Below are the code and all the weights of a small trained network. Each question names an input and a class and asks about switching units off, where a switched-off unit gives its printed mean instead of its output.

import numpy as np


def w(rows, s, z=0):
    codes = np.array(rows[::2]) - 128.0
    scale = np.full(codes.shape[1], s)
    scale[-1] = z or s
    return codes * scale


def f(y):
    return np.maximum(y, 0)


def log_softmax(a):
    a = a - a.max(-1, keepdims=True)
    return a - np.log(np.exp(a).sum(-1, keepdims=True))


def net(x, mask):
    res = np.array(x, float).reshape(1, 6) / 4 @ E
    y = f(res @ A[0][:, :-1].T + A[0][:, -1])
    res = res + np.where(mask, y, B[0][:, -1]) @ B[0][:, :-1]
    return log_softmax(res[-1] @ U[:, :-1].T + U[:, -1])


A, B = {}, {}
E = w([
[221,211,129,183],'x0',
[236,34,130,127],'x1',
[129,128,127,127],'x2',
[128,129,127,128],'x3',
[94,92,208,240],'x4',
[110,100,1,203],'x5',
],0.0075)
A[0] = w([
[75,167,145,160,88],'n1',
[131,153,191,83,96],'n2',
[144,147,96,80,69],'n3',
[197,45,148,116,59],'n4',
[154,104,132,121,56],'n5',
[135,136,117,114,118],'n6',
[99,54,131,88,85],'n7',
[100,79,135,118,76],'n8',
[97,165,125,117,111],'n9',
[173,177,136,149,55],'n10',
[149,133,208,81,119],'n11',
[142,98,135,142,96],'n12',
[152,161,106,124,40],'n13',
[130,135,154,114,69],'n14',
[113,116,93,160,87],'n15',
[78,93,130,105,75],'n16',
[170,90,142,117,74],'n17',
[109,89,145,216,38],'n18',
[141,140,110,94,75],'n19',
[142,138,172,85,104],'n20',
[183,184,131,163,2],'n21',
[139,131,109,97,92],'n22',
[72,63,137,76,38],'n23',
[118,106,1,178,57],'n24',
[114,100,230,195,30],'n25',
[186,181,141,158,105],'n26',
[134,134,179,99,118],'n27',
[182,54,139,123,63],'n28',
[56,203,135,110,58],'n29',
[145,141,185,73,79],'n30',
[162,161,66,36,41],'n31',
[87,169,128,124,57],'n32',
[122,132,97,68,84],'n33',
[128,124,113,136,97],'n34',
[103,96,126,102,79],'n35',
[142,145,96,84,45],'n36',
],0.017,0.0041)
B[0] = w([
[126,170,93,70,181],'n1',
[125,64,87,153,193],'n2',
[125,122,173,87,178],'n3',
[119,201,43,69,199],'n4',
[114,151,104,109,145],'n5',
[123,129,143,118,146],'n6',
[157,176,160,196,192],'n7',
[128,152,160,175,165],'n8',
[130,161,86,109,164],'n9',
[147,173,152,201,173],'n10',
[127,47,90,168,207],'n11',
[105,149,111,102,149],'n12',
[125,150,167,138,152],'n13',
[124,103,119,137,145],'n14',
[112,73,115,142,169],'n15',
[138,171,148,188,173],'n16',
[126,162,79,96,164],'n17',
[120,90,209,65,198],'n18',
[123,122,157,104,159],'n19',
[124,73,106,144,178],'n20',
[139,195,151,216,177],'n21',
[106,127,149,102,158],'n22',
[152,178,165,223,195],'n23',
[134,3,55,181,252],'n24',
[111,86,234,49,219],'n25',
[145,184,168,215,194],'n26',
[130,78,99,148,177],'n27',
[132,189,63,73,186],'n28',
[137,192,40,73,200],'n29',
[120,59,98,153,189],'n30',
[114,118,218,48,228],'n31',
[134,164,84,98,163],'n32',
[111,131,184,103,183],'n33',
[115,114,121,130,139],'n34',
[134,152,150,170,160],'n35',
[131,117,168,90,170],'n36',
],0.04,0.011)
U = w([
[149,89,79,158,106],'0',
[139,169,207,66,253],'1',
[160,253,39,81,47],'2',
[188,239,160,221,73],'3',
],0.0057,0.005)

Each question gives the input, the list of numbers given to net, and the class t.
The units are the neurons (one row each of A and B). Each row of codes is followed by its name. A weight is (code - 128) times the scale printed after its matrix; where a second scale follows, it is the last column's (A, B and U).
mask holds one flag per neuron, in row order. A switched-off neuron (its flag False) gives its mean, the last column of its row in B, instead of its output. The means were averaged over made-up inputs and are rounded, as every weight is.
A unit's drop is (log p(t) with every unit on - log p(t) with that unit switched off) / (log p(t) with every unit on - log p(t) with every unit switched off).
The circuit of an input: a set's keep is (log p(t) with only the set's units on - log p(t) with every unit switched off) / (log p(t) with every unit on - log p(t) with every unit switched off). Starting from the 12 units with the biggest drops (on a tie, the unit counted first), units are removed one at a time, each time the one whose removal leaves the highest keep (on an exact tie, the one counted first), for as long as the keep stays at least 0.8.
circuit, biggest first: the units of the circuit, biggest drop first
k most important neurons: the k neurons with the biggest drops, biggest first
drop when u is switched off: that unit's drop, to one decimal
input [3,5,-2,4,5,1], class 1: circuit, biggest first => [n25]
input [7,7,5,-5,2,-7], class 0: 3 most important neurons => [n11; n30; n2]
input [8,-8,4,6,8,1], class 1: 2 most important neurons => [n25; n18]
input [-6,4,3,0,-5,3], class 3: 3 most important neurons => [n23; n7; n25]
input [-6,-2,-4,2,-4,0], class 3: 2 most important neurons => [n23; n25]
input [5,2,-5,0,5,4], class 1: 4 most important neurons => [n18; n23; n25; n7]
input [-2,-1,-5,-3,7,6], class 1: 4 most important neurons => [n18; n25; n11; n2]
input [7,-5,-6,-8,3,6], class 3: 2 most important neurons => [n21; n26]
input [-1,8,8,-8,7,-8], class 0: 4 most important neurons => [n11; n25; n30; n2]
input [4,7,-2,-2,-3,-6], class 2: 4 most important neurons => [n4; n28; n24; n17]
input [2,-6,8,-6,4,5], class 2: 2 most important neurons => [n1; n29]
input [5,-2,3,-8,4,-5], class 0: 4 most important neurons => [n11; n23; n2; n7]
input [-6,6,3,-4,-6,5], class 1: drop when n16 is switched off => -0.2
input [6,4,8,3,1,0], class 3: circuit, biggest first => [n26]
input [7,-6,4,4,8,4], class 1: drop when n18 is switched off => 2.4
input [-1,-7,-1,1,4,-8], class 0: drop when n11 is switched off => 0.1
